Here is a tiny trained network, its code and every weight. The questions are about switching its units off for an input and a class, where a switched-off unit gives its printed mean instead of its output.

import numpy as np


def w(rows, s, z=0):
    codes = np.array(rows[::2]) - 128.0
    scale = np.full(codes.shape[1], s)
    scale[-1] = z or s
    return codes * scale


def f(y):
    return np.maximum(y, 0)


def log_softmax(a):
    a = a - a.max(-1, keepdims=True)
    return a - np.log(np.exp(a).sum(-1, keepdims=True))


def net(x, mask):
    res = np.array(x, float).reshape(1, 6) / 4 @ E
    y = f(res @ A[0][:, :-1].T + A[0][:, -1])
    res = res + np.where(mask, y, B[0][:, -1]) @ B[0][:, :-1]
    return log_softmax(res[-1] @ U[:, :-1].T + U[:, -1])


A, B = {}, {}
E = w([
[77,188,179],'x0',
[134,243,186],'x1',
[52,51,159],'x2',
[174,73,254],'x3',
[220,171,227],'x4',
[20,92,246],'x5',
],0.0051)
A[0] = w([
[100,151,125,232],'N1',
[89,155,133,105],'N2',
[181,168,156,116],'N3',
[185,152,157,73],'N4',
[205,108,131,185],'N5',
[121,109,137,90],'N6',
[209,147,165,106],'N7',
[60,193,143,143],'N8',
[7,139,96,204],'N9',
[67,151,96,226],'N10',
[160,116,99,202],'N11',
[96,176,174,208],'N12',
[129,145,81,177],'N13',
[132,111,100,248],'N14',
[73,159,131,38],'N15',
[96,84,169,98],'N16',
[191,133,92,253],'N17',
[135,149,163,219],'N18',
[179,150,110,113],'N19',
[159,142,117,117],'N20',
[128,104,121,87],'N21',
[120,186,67,138],'N22',
[68,74,86,181],'N23',
[78,123,79,207],'N24',
[120,66,178,118],'N25',
[117,63,161,122],'N26',
[85,168,130,208],'N27',
],0.015,0.0036)
B[0] = w([
[115,60,185,185],'N1',
[175,71,175,157],'N2',
[77,104,77,192],'N3',
[107,109,104,178],'N4',
[139,136,60,197],'N5',
[141,154,81,141],'N6',
[110,81,74,201],'N7',
[155,115,227,199],'N8',
[84,78,164,254],'N9',
[136,71,161,214],'N10',
[172,74,143,188],'N11',
[83,137,172,212],'N12',
[111,125,122,199],'N13',
[156,87,122,195],'N14',
[158,115,143,156],'N15',
[92,187,81,191],'N16',
[138,58,78,230],'N17',
[64,117,135,192],'N18',
[124,139,37,183],'N19',
[137,152,29,161],'N20',
[152,125,129,138],'N21',
[94,114,71,219],'N22',
[96,50,45,228],'N23',
[120,104,132,219],'N24',
[77,254,112,199],'N25',
[83,236,103,188],'N26',
[135,58,175,190],'N27',
],0.0068,0.008)
U = w([
[141,110,135,171],'0',
[82,218,159,207],'1',
[163,177,143,3],'2',
[136,89,200,155],'3',
[133,159,248,68],'4',
[221,154,101,137],'5',
[134,170,138,133],'6',
[61,136,116,148],'7',
],0.015,0.0048)

Each question gives the input, the list of numbers given to net, and the class t.
The units are the neurons (one row each of A and B). Each row of codes is followed by its name. A weight is (code - 128) times the scale printed after its matrix; where a second scale follows, it is the last column's (A, B and U).
mask holds one flag per neuron, in row order. A switched-off neuron (its flag False) gives its mean, the last column of its row in B, instead of its output. The means were averaged over made-up inputs and are rounded, as every weight is.
A unit's drop is (log p(t) with every unit on - log p(t) with that unit switched off) / (log p(t) with every unit on - log p(t) with every unit switched off).
The circuit of an input: a set's keep is (log p(t) with only the set's units on - log p(t) with every unit switched off) / (log p(t) with every unit on - log p(t) with every unit switched off). Starting from the 12 units with the biggest drops (on a tie, the unit counted first), units are removed one at a time, each time the one whose removal leaves the highest keep (on an exact tie, the one counted first), for as long as the keep stays at least 0.8.
circuit, biggest first: the units of the circuit, biggest drop first
most important unit: the unit with the biggest drop
top k neurons: the k neurons with the biggest drops, biggest first
drop when u is switched off: that unit's drop, to one decimal
input [-1,-2,8,3,-1,4], class 1: circuit, biggest first -> N25, N26, N17
input [5,7,-5,-4,5,3], class 4: most important unit -> N8
input [1,3,3,4,4,7], class 1: circuit, biggest first -> N25, N26
input [5,8,-5,2,7,-2], class 7: top 2 neurons -> N3, N7
input [8,4,0,1,5,-7], class 7: top 3 neurons -> N3, N7, N18
input [6,0,2,6,5,-5], class 1: drop when N27 is switched off -> 0.2
input [0,-1,1,5,0,8], class 1: drop when N25 is switched off -> 0.1
input [-5,5,-4,3,-7,2], class 3: drop when N19 is switched off -> 0.1
input [4,-5,-6,-5,-3,1], class 3: drop when N6 is switched off -> 0.0
input [0,7,-8,4,6,-3], class 7: top 2 neurons -> N3, N18
